Here is a tiny trained network, its code and every weight. The questions are about switching its units off for an input and a target symbol, where a switched-off unit gives its printed mean instead of its output.

import numpy as np


def w(rows, s, z=0):
    codes = np.array(rows[::2]) - 128.0
    scale = np.full(codes.shape[1], s)
    scale[-1] = z or s
    return codes * scale


def f(y):
    return y / 2 * (1 + np.tanh(0.7978845608 * (y + 0.044715 * y**3)))


def softmax(a):
    e = np.exp(a - a.max(-1, keepdims=True))
    return e / e.sum(-1, keepdims=True)


def log_softmax(a):
    a = a - a.max(-1, keepdims=True)
    return a - np.log(np.exp(a).sum(-1, keepdims=True))


def net(x, mask):
    ids = ['αβγεζθλπσφψ'.index(c) for c in x.split()]
    T = len(ids)
    res = E[ids] + P[:T]
    u = 0
    for l in range(3):
        r = res
        for j in range(2):
            rows = slice(3 * j, 3 * j + 3)
            q, k, v = (r @ M[l][rows].T for M in (Q, K, V))
            z = softmax(np.where(np.tri(T) > 0, q @ k.T / 3**0.5, -1e9)) @ v
            o = O[l][rows]
            res = res + np.where(mask[u + j], z, o[:, -1]) @ o[:, :-1]
        u += 2
        y = f(res @ A[l][:, :-1].T + A[l][:, -1])
        res = res + np.where(mask[u : u + 4], y, B[l][:, -1]) @ B[l][:, :-1]
        u += 4
    return log_softmax(res[-1] @ U[:, :-1].T + U[:, -1])


Q, K, V, O, A, B = {}, {}, {}, {}, {}, {}
E = w([
[154,153,125,164,114,225,197,196,227],'α',
[156,223,150,101,197,47,211,184,130],'β',
[241,204,133,103,208,147,177,194,185],'γ',
[168,128,78,155,80,62,186,179,254],'ε',
[188,71,214,86,178,151,220,141,170],'ζ',
[52,44,98,158,58,192,118,93,189],'θ',
[46,135,158,127,77,66,213,113,123],'λ',
[158,73,97,88,193,207,12,122,157],'π',
[86,98,123,82,218,76,102,29,118],'σ',
[53,193,156,94,141,202,103,194,87],'φ',
[81,189,71,140,68,73,19,193,175],'ψ',
],0.0083)
P = w([
[157,87,66,231,188,138,151,134,84],'0',
[118,108,85,161,184,135,143,167,101],'1',
[100,112,134,119,159,122,132,148,144],'2',
[83,136,159,90,140,116,117,124,173],'3',
[78,171,177,68,128,115,101,105,208],'4',
[65,200,194,42,103,114,93,94,223],'5',
[60,216,180,2,126,144,99,83,244],'6',
],0.0065)
Q[0] = w([
[1,139,148,59,144,118,75,98,190],'L0H0',
[237,108,95,219,86,141,172,149,30],'L0H0',
[98,143,129,126,94,148,94,147,97],'L0H0',
[182,90,117,177,102,190,137,179,82],'L0H1',
[227,126,114,172,164,113,134,183,111],'L0H1',
[114,155,169,50,170,123,139,96,239],'L0H1',
],0.008)
K[0] = w([
[131,198,203,48,66,82,119,156,253],'L0H0',
[145,73,39,226,220,167,138,128,3],'L0H0',
[152,151,70,151,121,101,123,148,163],'L0H0',
[137,90,75,210,149,45,121,128,52],'L0H1',
[107,48,121,221,76,131,134,119,30],'L0H1',
[54,164,180,18,60,153,124,104,181],'L0H1',
],0.0066)
V[0] = w([
[58,146,142,113,122,56,129,112,137],'L0H0',
[88,146,98,135,96,164,45,148,31],'L0H0',
[77,24,225,109,108,211,214,84,89],'L0H0',
[158,254,104,151,124,193,125,231,132],'L0H1',
[36,140,29,189,88,164,44,84,62],'L0H1',
[103,225,67,135,85,202,56,182,175],'L0H1',
],0.0048)
O[0] = w([
[68,109,144,81,150,78,128,182,163,177],'L0H0',
[125,98,197,150,116,110,107,175,31,4],'L0H0',
[86,104,47,49,78,186,176,133,64,142],'L0H0',
[114,159,198,204,139,142,129,26,123,98],'L0H1',
[148,32,209,136,151,110,139,180,95,26],'L0H1',
[136,107,254,146,122,132,130,64,150,93],'L0H1',
],0.0059,0.0022)
A[0] = w([
[119,177,126,89,135,203,70,227,134,252],'L0N0',
[204,94,110,168,162,144,187,157,153,129],'L0N1',
[83,147,66,137,94,157,3,134,161,198],'L0N2',
[123,100,134,150,127,96,37,89,144,73],'L0N3',
],0.0046,0.003)
B[0] = w([
[69,189,125,110,207,243,84,254,181,253],'L0N0',
[235,45,126,214,145,124,230,147,112,137],'L0N1',
[81,141,67,145,117,173,23,109,169,211],'L0N2',
[171,42,112,172,96,96,2,60,81,111],'L0N3',
],0.0039,0.0029)
Q[1] = w([
[252,33,102,232,108,80,154,166,45],'L1H0',
[177,45,192,187,73,110,117,143,26],'L1H0',
[120,103,105,118,124,86,7,33,25],'L1H0',
[59,153,153,85,127,109,104,95,164],'L1H1',
[176,108,147,188,126,100,144,138,71],'L1H1',
[170,95,93,177,115,114,143,145,102],'L1H1',
],0.0048)
K[1] = w([
[129,138,61,243,125,143,134,193,30],'L1H0',
[151,164,92,254,136,66,134,184,78],'L1H0',
[177,194,160,178,115,137,189,212,201],'L1H0',
[112,148,143,98,100,168,106,120,212],'L1H1',
[172,119,122,170,163,103,135,179,89],'L1H1',
[145,121,123,142,151,119,156,157,40],'L1H1',
],0.0058)
V[1] = w([
[109,193,111,224,116,129,217,254,157],'L1H0',
[217,163,197,82,142,89,247,202,168],'L1H0',
[19,136,6,229,118,161,13,74,98],'L1H0',
[65,112,88,149,103,139,120,137,131],'L1H1',
[71,90,128,144,103,173,131,97,165],'L1H1',
[140,102,177,92,142,56,132,99,77],'L1H1',
],0.004)
O[1] = w([
[100,107,159,217,226,160,146,72,165,122],'L1H0',
[88,215,33,214,167,162,114,66,141,97],'L1H0',
[193,28,253,70,134,85,168,186,161,196],'L1H0',
[111,78,157,105,162,136,113,157,167,172],'L1H1',
[99,81,145,61,127,142,128,121,164,174],'L1H1',
[120,133,71,143,119,123,102,196,76,3],'L1H1',
],0.0047,0.0018)
A[1] = w([
[153,134,254,52,128,45,240,179,160,249],'L1N0',
[159,76,86,199,73,138,138,139,216,173],'L1N1',
[129,77,187,113,221,92,143,2,146,250],'L1N2',
[187,97,158,131,196,157,145,123,178,218],'L1N3',
],0.0046,0.0021)
B[1] = w([
[119,145,238,38,78,44,225,182,162,253],'L1N0',
[200,12,104,186,56,138,166,142,237,155],'L1N1',
[106,64,254,90,236,81,136,33,118,235],'L1N2',
[183,83,173,97,205,157,168,138,178,215],'L1N3',
],0.0044,0.0034)
Q[2] = w([
[86,151,112,87,127,205,90,178,255],'L2H0',
[139,136,103,210,64,166,56,175,17],'L2H0',
[82,50,146,133,66,173,227,107,130],'L2H0',
[156,68,97,165,44,99,61,105,84],'L2H1',
[121,101,145,94,217,143,56,82,137],'L2H1',
[77,102,157,40,176,101,103,116,224],'L2H1',
],0.0067)
K[2] = w([
[86,162,116,3,126,101,107,52,148],'L2H0',
[229,130,85,165,165,121,238,139,118],'L2H0',
[167,172,120,134,198,61,17,180,74],'L2H0',
[162,133,104,142,201,135,238,144,89],'L2H1',
[103,196,153,167,35,146,161,161,206],'L2H1',
[92,233,174,63,85,162,73,139,187],'L2H1',
],0.0065)
V[2] = w([
[41,166,118,162,81,19,167,115,124],'L2H0',
[194,177,120,118,225,44,2,131,145],'L2H0',
[98,129,117,78,185,65,129,66,100],'L2H0',
[81,115,151,114,189,212,23,154,66],'L2H1',
[168,33,62,183,57,73,31,123,167],'L2H1',
[210,40,91,93,140,174,177,62,151],'L2H1',
],0.0069)
O[2] = w([
[132,30,109,128,232,133,157,184,138,96],'L2H0',
[165,196,143,221,123,12,33,174,89,191],'L2H0',
[194,106,69,119,118,101,93,189,63,230],'L2H0',
[137,93,151,151,17,150,183,122,86,153],'L2H1',
[1,170,185,98,136,116,72,181,159,2],'L2H1',
[156,188,130,30,115,101,43,119,131,130],'L2H1',
],0.008,0.0058)
A[2] = w([
[128,184,2,114,103,159,113,107,130,247],'L2N0',
[119,115,104,112,94,141,118,171,134,196],'L2N1',
[108,141,115,118,77,129,159,165,77,166],'L2N2',
[84,113,90,111,86,117,150,167,115,155],'L2N3',
],0.0084,0.0013)
B[2] = w([
[2,140,103,187,38,158,141,181,47,254],'L2N0',
[183,114,104,127,138,90,119,157,91,156],'L2N1',
[196,154,126,81,119,120,69,101,153,155],'L2N2',
[190,132,107,133,150,104,81,104,112,146],'L2N3',
],0.0065,0.0038)
U = w([
[154,148,146,118,159,162,88,6,157,69],'α',
[165,122,82,218,177,135,116,105,140,51],'β',
[173,190,97,182,114,116,88,21,142,57],'γ',
[118,163,143,136,213,144,86,86,199,56],'ε',
[27,196,42,156,59,155,124,129,106,200],'ζ',
[63,111,218,7,112,161,131,137,158,27],'θ',
[93,4,71,122,247,196,169,191,153,74],'λ',
[140,217,217,83,3,94,89,80,126,17],'π',
[211,118,69,54,106,74,76,255,74,252],'σ',
[207,50,163,216,36,139,192,58,100,242],'φ',
[24,112,242,213,130,101,137,204,128,156],'ψ',
],0.0046,0.0025)

Each question gives the input, a string of symbols that net reads in full, and the target symbol t.
The units are the heads (3 rows each of Q, K, V and O) and the neurons (one row each of A and B). Each row of codes is followed by its name. A weight is (code - 128) times the scale printed after its matrix; where a second scale follows, it is the last column's (O, A, B and U).
mask holds one flag per unit, layer by layer, with each layer's heads first. A switched-off unit (its flag False) gives its mean, the last column of its rows in O or B, instead of its output. The means were averaged over made-up inputs and are rounded, as every weight is.
A unit's drop is (log p(t) with every unit on - log p(t) with that unit switched off) / (log p(t) with every unit on - log p(t) with every unit switched off).
most important unit: the unit with the biggest drop
k most important neurons: the k neurons with the biggest drops, biggest first
top k neurons in layer l: the k neurons of layer l with the biggest drops, biggest first
heads that matter: for each layer, one digit per head in row order, 1 if its drop is at least 0.15 and else 0, layers parted by /
drop when u is switched off: that unit's drop, to one decimal
input σ σ σ γ σ θ, target σ: top 2 neurons in layer 1	L1N2; L1N1
input ε σ θ σ σ ζ σ, target ζ: most important unit	L2N0
input α λ ζ, target λ: heads that matter	00 / 00 / 10
input π ε π π λ, target π: heads that matter	00 / 00 / 10
input γ σ γ θ α, target θ: top 2 neurons in layer 0	L0N2; L0N1
input λ π ζ φ λ β, target λ: heads that matter	10 / 00 / 11
input λ σ σ φ θ, target φ: heads that matter	00 / 00 / 01
input φ λ ζ σ α, target σ: heads that matter	00 / 10 / 10
input σ σ ζ φ ζ ε π, target π: top 2 neurons in layer 0	L0N2; L0N0
input σ β ζ β, target ζ: heads that matter	01 / 10 / 00
input φ σ θ λ ε, target λ: heads that matter	10 / 00 / 10
input ζ φ ζ ε, target ζ: 2 most important neurons	L2N0; L1N0
input θ λ γ γ σ ε π, target ε: heads that matter	11 / 00 / 01
input ζ ζ λ θ, target λ: most important unit	L2H0
input φ λ γ, target λ: 2 most important neurons	L1N3; L0N0
input σ φ λ, target φ: 2 most important neurons	L0N0; L1N1
input θ ζ σ, target ζ: 2 most important neurons	L2N0; L1N0
input ψ σ φ ζ γ σ θ, target σ: top 2 neurons in layer 1	L1N2; L1N1
input λ ζ σ ψ β ε, target ψ: heads that matter	10 / 00 / 11
input π θ θ ε, target θ: heads that matter	00 / 00 / 11
input π σ λ, target σ: heads that matter	01 / 00 / 00
input φ π σ ζ ζ φ, target ζ: most important unit	L1H0
input φ φ φ ζ π ε, target π: 2 most important neurons	L1N0; L0N2
input γ ε φ σ θ σ, target σ: heads that matter	11 / 10 / 10
input π σ γ ζ σ σ ε, target σ: heads that matter	00 / 10 / 10
input β ζ σ λ ζ π ε, target π: top 2 neurons in layer 0	L0N2; L0N0
input σ σ ψ σ, target ψ: most important unit	L2H1
input ζ γ ζ φ ζ, target φ: drop when L2H1 is switched off	1.1
